Below is a small trained network, with its code and all its weights. Each question gives an input and a target symbol and asks what happens when units are switched off, that is, made to give their printed mean instead of their output.

import numpy as np


def w(rows, s, z=0):
    codes = np.array(rows[::2]) - 128.0
    scale = np.full(codes.shape[1], s)
    scale[-1] = z or s
    return codes * scale


def norm(h):
    return h / np.sqrt((h * h).mean(-1, keepdims=True) + 1e-5)


def f(y):
    return np.maximum(y, 0)


def softmax(a):
    e = np.exp(a - a.max(-1, keepdims=True))
    return e / e.sum(-1, keepdims=True)


def log_softmax(a):
    a = a - a.max(-1, keepdims=True)
    return a - np.log(np.exp(a).sum(-1, keepdims=True))


def net(x, mask):
    ids = ['Ωαεηλμτ'.index(c) for c in x.split()]
    T = len(ids)
    res = E[ids] + P[:T]
    u = 0
    for l in range(2):
        r = norm(res)
        for j in range(3):
            rows = slice(2 * j, 2 * j + 2)
            q, k, v = (r @ M[l][rows].T for M in (Q, K, V))
            z = softmax(np.where(np.tri(T) > 0, q @ k.T / 2**0.5, -1e9)) @ v
            o = O[l][rows]
            res = res + np.where(mask[u + j], z, o[:, -1]) @ o[:, :-1]
        u += 3
        y = f(norm(res) @ A[l][:, :-1].T + A[l][:, -1])
        res = res + np.where(mask[u : u + 16], y, B[l][:, -1]) @ B[l][:, :-1]
        u += 16
    return log_softmax(norm(res)[-1] @ U[:, :-1].T + U[:, -1])


Q, K, V, O, A, B = {}, {}, {}, {}, {}, {}
E = w([
[179,82,158],'Ω',
[133,87,132],'α',
[161,122,108],'ε',
[72,253,160],'η',
[133,88,131],'λ',
[133,87,131],'μ',
[107,87,139],'τ',
],0.0022)
P = w([
[52,229,32],'0',
[202,86,254],'1',
[180,78,223],'2',
[174,93,196],'3',
[154,102,179],'4',
[141,115,171],'5',
[133,119,164],'6',
[126,125,155],'7',
[119,131,151],'8',
[114,139,149],'9',
],0.00078)
Q[0] = w([
[225,65,202],'0.h0',
[254,98,190],'0.h0',
[224,251,136],'0.h1',
[42,29,135],'0.h1',
[112,50,69],'0.h2',
[30,129,187],'0.h2',
],0.0047)
K[0] = w([
[50,162,76],'0.h0',
[47,207,89],'0.h0',
[189,38,1],'0.h1',
[74,199,239],'0.h1',
[105,207,25],'0.h2',
[224,74,80],'0.h2',
],0.0057)
V[0] = w([
[159,156,252],'0.h0',
[190,97,120],'0.h0',
[123,211,107],'0.h1',
[81,210,114],'0.h1',
[88,177,55],'0.h2',
[139,156,191],'0.h2',
],0.0027)
O[0] = w([
[85,242,229,176],'0.h0',
[197,98,203,126],'0.h0',
[23,106,91,69],'0.h1',
[3,98,162,38],'0.h1',
[170,198,206,10],'0.h2',
[111,154,26,170],'0.h2',
],0.002,0.0013)
A[0] = w([
[91,91,216,121],'0.n0',
[125,40,106,110],'0.n1',
[181,228,47,3],'0.n2',
[119,69,64,121],'0.n3',
[168,70,182,109],'0.n4',
[169,84,219,104],'0.n5',
[125,192,58,122],'0.n6',
[125,202,105,119],'0.n7',
[207,4,198,5],'0.n8',
[213,179,60,152],'0.n9',
[14,146,218,132],'0.n10',
[81,95,63,116],'0.n11',
[149,38,172,108],'0.n12',
[75,95,127,99],'0.n13',
[159,223,152,132],'0.n14',
[85,200,81,144],'0.n15',
],0.0025,0.0063)
B[0] = w([
[148,117,147,161],'0.n0',
[122,118,166,159],'0.n1',
[253,213,5,128],'0.n2',
[136,138,146,151],'0.n3',
[128,141,97,190],'0.n4',
[133,151,90,184],'0.n5',
[111,142,93,146],'0.n6',
[135,113,113,152],'0.n7',
[241,137,230,128],'0.n8',
[127,121,168,248],'0.n9',
[156,102,155,198],'0.n10',
[149,155,134,141],'0.n11',
[114,147,120,194],'0.n12',
[163,134,150,132],'0.n13',
[132,95,143,186],'0.n14',
[120,119,101,177],'0.n15',
],0.0063,0.0018)
Q[1] = w([
[229,199,128],'1.h0',
[2,55,140],'1.h0',
[165,109,213],'1.h1',
[55,222,160],'1.h1',
[222,110,154],'1.h2',
[35,115,115],'1.h2',
],0.0059)
K[1] = w([
[27,244,133],'1.h0',
[254,6,97],'1.h0',
[19,211,136],'1.h1',
[206,168,225],'1.h1',
[178,52,44],'1.h2',
[98,174,231],'1.h2',
],0.0053)
V[1] = w([
[113,4,52],'1.h0',
[150,86,244],'1.h0',
[150,98,49],'1.h1',
[168,214,175],'1.h1',
[116,200,196],'1.h2',
[75,195,122],'1.h2',
],0.003)
O[1] = w([
[116,4,151,61],'1.h0',
[51,144,49,251],'1.h0',
[189,109,167,85],'1.h1',
[125,104,62,174],'1.h1',
[224,165,120,121],'1.h2',
[177,139,163,18],'1.h2',
],0.003,0.002)
A[1] = w([
[158,63,255,104],'1.n0',
[199,178,122,123],'1.n1',
[61,123,140,34],'1.n2',
[91,120,79,137],'1.n3',
[81,207,122,53],'1.n4',
[79,196,88,83],'1.n5',
[44,124,173,24],'1.n6',
[156,54,128,21],'1.n7',
[186,67,65,101],'1.n8',
[103,194,157,93],'1.n9',
[101,169,128,89],'1.n10',
[196,94,136,13],'1.n11',
[143,28,127,29],'1.n12',
[214,104,215,5],'1.n13',
[81,166,150,90],'1.n14',
[114,170,74,129],'1.n15',
],0.0034,0.0025)
B[1] = w([
[131,129,218,202],'1.n0',
[68,144,135,216],'1.n1',
[244,198,185,137],'1.n2',
[154,151,108,221],'1.n3',
[144,61,94,205],'1.n4',
[142,86,169,241],'1.n5',
[159,255,118,143],'1.n6',
[26,193,149,143],'1.n7',
[173,194,69,209],'1.n8',
[172,126,139,187],'1.n9',
[134,93,110,167],'1.n10',
[167,206,16,140],'1.n11',
[48,138,89,166],'1.n12',
[180,33,23,155],'1.n13',
[98,160,113,162],'1.n14',
[139,108,170,249],'1.n15',
],0.0048,0.0014)
U = w([
[40,71,72,19],'Ω',
[249,25,239,218],'α',
[47,60,66,4],'ε',
[120,249,254,208],'η',
[245,237,4,189],'λ',
[42,42,225,121],'μ',
[17,47,46,52],'τ',
],0.0067,0.0031)

Each question gives the input, a string of symbols that net reads in full, and the target symbol t.
The units are the heads (2 rows each of Q, K, V and O) and the neurons (one row each of A and B). Each row of codes is followed by its name. A weight is (code - 128) times the scale printed after its matrix; where a second scale follows, it is the last column's (O, A, B and U).
mask holds one flag per unit, layer by layer, with each layer's heads first. A switched-off unit (its flag False) gives its mean, the last column of its rows in O or B, instead of its output. The means were averaged over made-up inputs and are rounded, as every weight is.
A unit's drop is (log p(t) with every unit on - log p(t) with that unit switched off) / (log p(t) with every unit on - log p(t) with every unit switched off).
The circuit of an input: a set's keep is (log p(t) with only the set's units on - log p(t) with every unit switched off) / (log p(t) with every unit on - log p(t) with every unit switched off). Starting from the 12 units with the biggest drops (on a tie, the unit counted first), units are removed one at a time, each time the one whose removal leaves the highest keep (on an exact tie, the one counted first), for as long as the keep stays at least 0.8.
circuit, biggest first: the units of the circuit, biggest drop first
most important unit: the unit with the biggest drop
k most important neurons: the k neurons with the biggest drops, biggest first
top k neurons in layer l: the k neurons of layer l with the biggest drops, biggest first
which heads matter: for each layer, one digit per head in row order, 1 if its drop is at least 0.15 and else 0, layers parted by /
input Ω τ η η Ω Ω λ μ μ, target λ: top 3 neurons in layer 0 -> 0.n5, 0.n14, 0.n4
input ε λ τ Ω λ, target α: circuit, biggest first -> 1.h0, 0.h1
input Ω Ω τ α Ω η Ω Ω α τ, target μ: 3 most important neurons -> 0.n10, 0.n5, 0.n4
input Ω Ω μ, target λ: which heads matter -> 010 / 000
input λ η η Ω Ω, target τ: 2 most important neurons -> 0.n10, 1.n8
input η Ω Ω η μ, target η: most important unit -> 0.h0
input τ ε Ω ε, target μ: top 3 neurons in layer 1 -> 1.n0, 1.n12, 1.n7
input λ Ω ε, target τ: which heads matter -> 101 / 100
input λ η μ τ η, target τ: which heads matter -> 001 / 111
input λ τ μ, target τ: which heads matter -> 101 / 100
input η Ω μ Ω η Ω ε τ Ω, target η: which heads matter -> 010 / 100
input Ω ε η Ω α ε, target α: top 3 neurons in layer 0 -> 0.n9, 0.n14, 0.n5
input ε ε Ω η λ η, target α: which heads matter -> 011 / 001
input τ μ ε Ω λ Ω α Ω Ω, target μ: which heads matter -> 111 / 111
input η η Ω Ω Ω Ω μ λ, target η: most important unit -> 0.h1
input ε ε Ω Ω ε λ ε Ω μ α, target α: circuit, biggest first -> 0.h1, 1.h0
input Ω Ω τ τ λ, target λ: which heads matter -> 110 / 000
input ε λ ε μ Ω Ω τ, target α: top 2 neurons in layer 1 -> 1.n0, 1.n13
input ε Ω Ω Ω Ω Ω μ η η, target α: which heads matter -> 011 / 000
input η Ω Ω α Ω ε Ω τ, target μ: 2 most important neurons -> 0.n10, 0.n9
input ε Ω Ω Ω α, target α: top neuron in layer 1 -> 1.n0
input τ Ω μ Ω μ, target μ: 3 most important neurons -> 0.n9, 1.n0, 0.n15
input τ Ω ε Ω η Ω ε Ω η, target μ: which heads matter -> 101 / 000
input η η ε, target η: which heads matter -> 000 / 101
input η Ω Ω η λ α ε, target η: which heads matter -> 011 / 000
input η ε ε Ω η Ω ε μ, target η: which heads matter -> 110 / 000
input Ω η τ Ω η α, target λ: which heads matter -> 100 / 111
input ε Ω α Ω Ω Ω ε, target α: 2 most important neurons -> 1.n0, 1.n13
input η η Ω Ω τ Ω, target η: most important neuron -> 0.n15
input τ Ω λ Ω Ω η Ω Ω Ω η, target μ: top 4 neurons in layer 1 -> 1.n8, 1.n5, 1.n4, 1.n10
